Below are the code and all the weights of a small trained network. Each question names an input and a class and asks about switching units off, where a switched-off unit gives its printed mean instead of its output.

import numpy as np


def w(rows, s, z=0):
    codes = np.array(rows[::2]) - 128.0
    scale = np.full(codes.shape[1], s)
    scale[-1] = z or s
    return codes * scale


def f(y):
    return np.maximum(y, 0)


def log_softmax(a):
    a = a - a.max(-1, keepdims=True)
    return a - np.log(np.exp(a).sum(-1, keepdims=True))


def net(x, mask):
    res = np.array(x, float).reshape(1, 3) / 4 @ E
    y = f(res @ A[0][:, :-1].T + A[0][:, -1])
    res = res + np.where(mask, y, B[0][:, -1]) @ B[0][:, :-1]
    return log_softmax(res[-1] @ U[:, :-1].T + U[:, -1])


A, B = {}, {}
E = w([
[132,100,71,250,126],'x0',
[135,134,123,130,128],'x1',
[110,194,133,149,207],'x2',
],0.013)
A[0] = w([
[142,31,63,211,182,73],'n0',
[199,55,78,126,66,127],'n1',
[119,91,63,132,125,249],'n2',
[209,50,125,127,1,59],'n3',
[159,70,16,249,153,116],'n4',
[56,255,114,184,223,63],'n5',
],0.0088,0.014)
B[0] = w([
[190,149,70,8,198,172],'n0',
[66,112,95,145,220,186],'n1',
[95,204,198,212,244,255],'n2',
[51,35,54,125,175,179],'n3',
[235,45,203,52,94,217],'n4',
[53,27,1,108,171,182],'n5',
],0.0094,0.013)
U = w([
[72,83,64,141,156,120],'0',
[187,112,182,37,134,139],'1',
[130,129,151,164,153,252],'2',
[133,167,187,233,111,156],'3',
[194,154,96,167,36,56],'4',
[159,148,80,196,2,56],'5',
[144,134,93,174,38,40],'6',
],0.015,0.012)

Each question gives the input, the list of numbers given to net, and the class t.
The units are the neurons (one row each of A and B). Each row of codes is followed by its name. A weight is (code - 128) times the scale printed after its matrix; where a second scale follows, it is the last column's (A, B and U).
mask holds one flag per neuron, in row order. A switched-off neuron (its flag False) gives its mean, the last column of its row in B, instead of its output. The means were averaged over made-up inputs and are rounded, as every weight is.
A unit's drop is (log p(t) with every unit on - log p(t) with that unit switched off) / (log p(t) with every unit on - log p(t) with every unit switched off).
The circuit of an input: a set's keep is (log p(t) with only the set's units on - log p(t) with every unit switched off) / (log p(t) with every unit on - log p(t) with every unit switched off). Starting from all 6 units, units are removed one at a time, each time the one whose removal leaves the highest keep (on an exact tie, the one counted first), for as long as the keep stays at least 0.8.
circuit, biggest first: the units of the circuit, biggest drop first
k most important neurons: the k neurons with the biggest drops, biggest first
drop when u is switched off: that unit's drop, to one decimal
input [-3,-1,-3], class 3: 4 most important neurons => [n4 n5 n0 n3]
input [-2,5,-7], class 0: circuit, biggest first => [n3]
input [1,-2,-2], class 3: circuit, biggest first => [n5 n0 n3]
input [8,-5,-6], class 1: 2 most important neurons => [n4 n0]
input [-2,3,-6], class 0: 3 most important neurons => [n3 n4 n1]
input [-6,7,7], class 0: 3 most important neurons => [n5 n4 n2]
input [-2,-4,-6], class 0: 2 most important neurons => [n3 n4]
input [-3,-2,-5], class 0: 3 most important neurons => [n4 n3 n1]
input [7,-7,-5], class 1: 3 most important neurons => [n4 n0 n5]
input [-5,7,7], class 0: 3 most important neurons => [n5 n4 n2]
input [-5,-5,-5], class 0: 3 most important neurons => [n4 n3 n0]
input [-2,-3,-5], class 0: 3 most important neurons => [n4 n3 n1]
input [7,-5,6], class 1: 2 most important neurons => [n4 n0]
input [-3,-4,-8], class 0: most important neuron => [n3]
input [5,-3,1], class 1: drop when n4 is switched off => 0.6
input [3,-1,2], class 3: drop when n5 is switched off => 0.2
input [7,-1,-1], class 1: drop when n1 is switched off => 0.0
